Each row has a name. Each piece below is followed by the name of the row it came from, unless a question asks for something else. Each question is about the rows just above it. Places in a row count from 1.

Z_592: [-18  19  15  36 -31 -78]
Z_354: [ 20  30 -22   4  -3   8]
Z_800: [ 47  61 -36  -6 -55  70]
Z_724: [ -9 -32 -11  28  -9 -24]
Z_695: [-16 -29 -18  16  15  36]
Z_891: [-42 -18 -34 -27  -7  -4]
Z_277: [ 20  30 -22   4  -3  16]
[-16 -29 -18] begins in row and place => Z_695, 1
Where does [-42 -18 -34 -27  -7] start? Give its row and place. => Z_891, 1
q: [ 20  30 -22   4  -3  16] => Z_277
q: [-18  19  15  36 -31 -78] => Z_592
Row and place where [-18  16  15  36] starts: => Z_695, 3
Row and place where [ 61 -36] starts: => Z_800, 2
[ 4 -3  8] begins in row and place => Z_354, 4

Z_953: [ 64   5 -56 -54 -14  54 -16 -49 -15 -59 -10  29   3   8  34  -1  44  76
 -20  87 -80 -47  16  -2  62  54  17 -50 -76  68   0  -4 -34 -75 -49  47
  72  43  73  59  37 -50 -21  -3]
Z_315: [-92 -85   1 -23 -74  37 -13  87  90  10  64 -86  71 -41 -19  45  48  -5
 -80 -31 -54  89 -59   6  35 -28  90 -50 -67  43  45  50   5  71  12 -17
   0  79 -61  27 -81 -40 -71 -63]
Z_12: [  6 -58  36  39  76  -4 -69  93 -18 -69  59  28   3 -38 -50 -82 -16  74
  75 -33   7  73 -40  87 -79 -90  55  55 -43  68 -57 -42  45  20 -79  32
  -7 -70 -77 -49  80  67 -64  49]
Z_378: [ -6  13  20 -49   7 -41  15  25 -39 -58  74 -31 -71 -38 -53   6  41 -34
 -58  82 -18 -10 -34 -67 -20 -32 -89  51  73  90 -31  52 -61  79 -36 -71
 -32  23  -1  11 -92 -35  58  48]
Z_932: [-14 -60 -66 -10  67 -38 -73  19 -56   4  89 -34  14 -80  20 -33  -3 -88
 -47  33 -41 -91  12  91 -91  -7 -29  18 -59 -83 -41   7  12 -10 -55  28
 -45 -78  61 -84  66  32 -54 -52]
Z_516: [ -2   0 -24  38 -76   5 -39  -6  66  35  87  -9  93   8  85  10 -78  -2
 -71  63 -56  90   6  57   7 -92 -57 -68  80  25 -50 -75  20  -9 -51 -67
 -39 -30  31  -2  54 -10  -2 -10]
Z_353: [-21  52  78  31  30   5  12   4  40  40 -68  39  42 -20  18 -66  36  16
  66   0 -67 -12 -43 -83  16  53  42 -86 -28 -41 -73  92  -6  67  83  57
  49  20 -42  40   7  35 -56 -59]
Z_239: [ 81  52 -32 -12  48 -32 -14  58  91  61 -63  35  26  29 -56 -75  27  91
 -29  64  49  57 -72  53  92 -51   1  29  42  -3 -69 -20 -80  33 -90 -58
  -4  38 -50  88 -70  29  67  -8]
Z_395: [-19  18 -92  74 -89  75  36  -1 -69 -86  70 -78  65 -34 -13 -92 -68  21
  16  44  83 -38 -11 -48  80  -1 -76 -87   0  24  34  85  69  18  55  27
 -93 -89  18 -71  92  24 -12  62]
Z_460: [-53 -35  42  70  81 -72  35 -37   2 -18  18  56 -36  51  -1  55 -37  -6
 -30  82 -35  44  47 -14  39  60 -57 -90  56 -27 -20 -37  29  66  22  84
  33 -89  13 -45  32 -51 -57 -64]
Z_757: [-74 -59 -33  21 -40 -20 -60 -17  53  -6 -17  16  59   9  76  54 -70  83
  39   6 -25  -5  64 -39 -83  21  -7 -56 -25 -50  59 -68  21  -9 -92 -85
   1 -23 -76  37 -13 -68 -48  66]
Where does [-92 -85   1 -23 -76  37 -13] start? Give its row and place. => Z_757, 35
Row and place where [-18  18] starts: => Z_460, 10

Z_431: [-39 -68  -2  20  -9  55]
Z_376: [-39 -68  -2  20  -9 -50]
Z_725: [ 14  -9  73   4 -56 -41]
Z_175: [-21  -1  -8  14 -95  61]
Z_421: [-30 -33 -16  14 -65  61]
Z_372: [ -1 -21  -8 -95  61   1]
Z_677: [-21  -1  -8  14 -95 -50]
[ -1  -8  14 -95  61] begins in row and place => Z_175, 2
q: [-21  -1  -8  14 -95 -50] => Z_677
[-39 -68  -2  20  -9  55] is in which row? => Z_431
Where does [ 14 -95  61] start? Give its row and place. => Z_175, 4

Z_371: [ 2 48 -6  4]
Z_51: [-49 -18  56  16]
Z_487: [-35  42 -75  -7]
Z_96: [ 56 -49 -18  25]
Z_396: [ 56 -49 -12  25]
Z_624: [ 42 -35 -11  -4]
Z_845: [ 58  19 -80   7]
[ 56 -49 -18] begins in row and place => Z_96, 1
[ 42 -35] begins in row and place => Z_624, 1
[-80   7] begins in row and place => Z_845, 3
[-75  -7] begins in row and place => Z_487, 3
Which row holds [ 56 -49 -18  25]? => Z_96
Row and place where [-18  25] starts: => Z_96, 3

Z_667: [ 34 -35 -14  -2]
Z_948: [-25 -45  -4 -77]
Z_426: [-25 -45  18 -79]
Z_708: [-45  -4 -79  18]
Where does [ -4 -79  18] start? Give its row and place. => Z_708, 2
q: [-45  -4 -79  18] => Z_708
[-45  -4 -77] begins in row and place => Z_948, 2
Row and place where [-79  18] starts: => Z_708, 3
[-25 -45  18 -79] is in which row? => Z_426
Where do [-25 -45  -4 -77] appear? => Z_948

Z_679: [ 23 -66   7   6 -15  12  40 -12  16]
Z_178: [ 76  35 -28  26  17 -17 -23  18 -16]
Z_184: [ 19   1  43  26 -12 -30  66 -31  31]
Z_765: [-28  26  17 -17 -23  18 -17  -4  17]
Z_601: [ 23 -66   7   6 -15  12  40 -12   9]
Z_242: [ 25 -53  23  15 -10  -9  48 -19  20]
Z_437: [ 30 -27 -30 -12  -6  13  19   4 -14]
Where does [19  4] start? Give its row and place. => Z_437, 7
q: [ 23 -66   7   6 -15  12  40 -12   9] => Z_601
Row and place where [-28  26  17 -17 -23  18 -16] starts: => Z_178, 3
q: [ 23 -66   7   6 -15  12  40 -12  16] => Z_679

